Below are the code and all the weights of a small trained network. Each question names an input and a class and asks about switching units off, where a switched-off unit gives its printed mean instead of its output.

import numpy as np


def w(rows, s, z=0):
    codes = np.array(rows[::2]) - 128.0
    scale = np.full(codes.shape[1], s)
    scale[-1] = z or s
    return codes * scale


def f(y):
    return np.maximum(y, 0)


def log_softmax(a):
    a = a - a.max(-1, keepdims=True)
    return a - np.log(np.exp(a).sum(-1, keepdims=True))


def net(x, mask):
    res = np.array(x, float).reshape(1, 7) / 4 @ E
    y = f(res @ A[0][:, :-1].T + A[0][:, -1])
    res = res + np.where(mask, y, B[0][:, -1]) @ B[0][:, :-1]
    return log_softmax(res[-1] @ U[:, :-1].T + U[:, -1])


A, B = {}, {}
E = w([
[127,127,129,125,128],'x0',
[138,249,170,70,123],'x1',
[129,128,127,129,129],'x2',
[51,160,85,141,142],'x3',
[155,122,99,102,216],'x4',
[147,117,71,53,73],'x5',
[128,126,128,127,129],'x6',
],0.016)
A[0] = w([
[32,171,94,116,172,81],'neuron 1',
[109,96,157,181,158,121],'neuron 2',
[153,159,42,91,88,29],'neuron 3',
[124,207,153,106,145,117],'neuron 4',
[104,170,227,185,191,77],'neuron 5',
[75,148,164,154,35,16],'neuron 6',
[131,177,171,107,129,50],'neuron 7',
[190,134,108,123,183,44],'neuron 8',
[132,146,83,86,243,3],'neuron 9',
[157,201,177,109,142,79],'neuron 10',
[100,147,164,153,51,18],'neuron 11',
[246,97,233,103,132,92],'neuron 12',
[127,194,171,85,135,61],'neuron 13',
],0.012,0.0035)
B[0] = w([
[106,186,78,182,95,204],'neuron 1',
[158,98,86,78,129,215],'neuron 2',
[165,116,106,84,97,204],'neuron 3',
[127,75,105,150,135,215],'neuron 4',
[197,138,83,44,73,246],'neuron 5',
[152,152,212,148,121,222],'neuron 6',
[97,93,102,121,149,187],'neuron 7',
[139,148,180,145,146,173],'neuron 8',
[146,155,251,142,153,206],'neuron 9',
[124,88,124,133,157,214],'neuron 10',
[118,110,193,126,168,203],'neuron 11',
[82,190,81,187,85,247],'neuron 12',
[118,57,100,143,143,212],'neuron 13',
],0.013,0.012)
U = w([
[138,141,221,139,140,254],'0',
[109,19,77,155,163,108],'1',
[168,151,85,6,78,66],'2',
[82,210,71,198,95,68],'3',
],0.014,0.008)

Each question gives the input, the list of numbers given to net, and the class t.
The units are the neurons (one row each of A and B). Each row of codes is followed by its name. A weight is (code - 128) times the scale printed after its matrix; where a second scale follows, it is the last column's (A, B and U).
mask holds one flag per neuron, in row order. A switched-off neuron (its flag False) gives its mean, the last column of its row in B, instead of its output. The means were averaged over made-up inputs and are rounded, as every weight is.
A unit's drop is (log p(t) with every unit on - log p(t) with that unit switched off) / (log p(t) with every unit on - log p(t) with every unit switched off).
The circuit of an input: a set's keep is (log p(t) with only the set's units on - log p(t) with every unit switched off) / (log p(t) with every unit on - log p(t) with every unit switched off). Starting from the 12 units with the biggest drops (on a tie, the unit counted first), units are removed one at a time, each time the one whose removal leaves the highest keep (on an exact tie, the one counted first), for as long as the keep stays at least 0.8.
units of the circuit, in order: the units of the circuit, biggest drop first
unit that matters most: the unit with the biggest drop
top k neurons: the k neurons with the biggest drops, biggest first
drop when u is switched off: that unit's drop, to one decimal
input [-3,4,5,-6,3,-6,8], class 2: unit that matters most	neuron 5
input [-2,8,2,5,-6,-5,-1], class 1: top 2 neurons	(neuron 13; neuron 4)
input [-8,4,4,3,-1,-4,5], class 1: top 2 neurons	(neuron 4; neuron 13)
input [-5,-1,0,8,7,-6,-3], class 3: top 2 neurons	(neuron 1; neuron 6)
input [0,5,6,5,0,-1,-8], class 1: top 3 neurons	(neuron 12; neuron 13; neuron 4)
input [-2,1,-4,-8,-7,-3,3], class 3: top 2 neurons	(neuron 12; neuron 9)
input [-4,-5,-3,6,-6,7,4], class 2: top 2 neurons	(neuron 3; neuron 12)
input [8,-6,2,3,7,8,-2], class 2: top 2 neurons	(neuron 3; neuron 6)
input [-5,-5,-5,7,6,-7,-3], class 2: top 2 neurons	(neuron 5; neuron 2)
input [7,1,7,3,2,1,8], class 3: top 4 neurons	(neuron 5; neuron 1; neuron 6; neuron 11)
input [4,3,3,6,1,4,-1], class 3: top 3 neurons	(neuron 1; neuron 5; neuron 2)
input [-4,7,0,1,-6,7,-4], class 1: units of the circuit, in order	(neuron 13; neuron 5; neuron 4)
input [-4,-7,-3,3,-3,8,-5], class 2: top 3 neurons	(neuron 3; neuron 13; neuron 4)
input [2,-6,5,5,7,8,3], class 2: units of the circuit, in order	(neuron 3)
input [-1,-7,7,-3,-7,-3,5], class 0: top 3 neurons	(neuron 6; neuron 13; neuron 4)
input [1,-4,3,-4,6,-2,-8], class 0: drop when neuron 9 is switched off	0.1
input [-8,-1,-5,4,-8,6,-6], class 0: drop when neuron 5 is switched off	0.1
input [-3,6,8,1,3,6,5], class 1: drop when neuron 13 is switched off	0.3
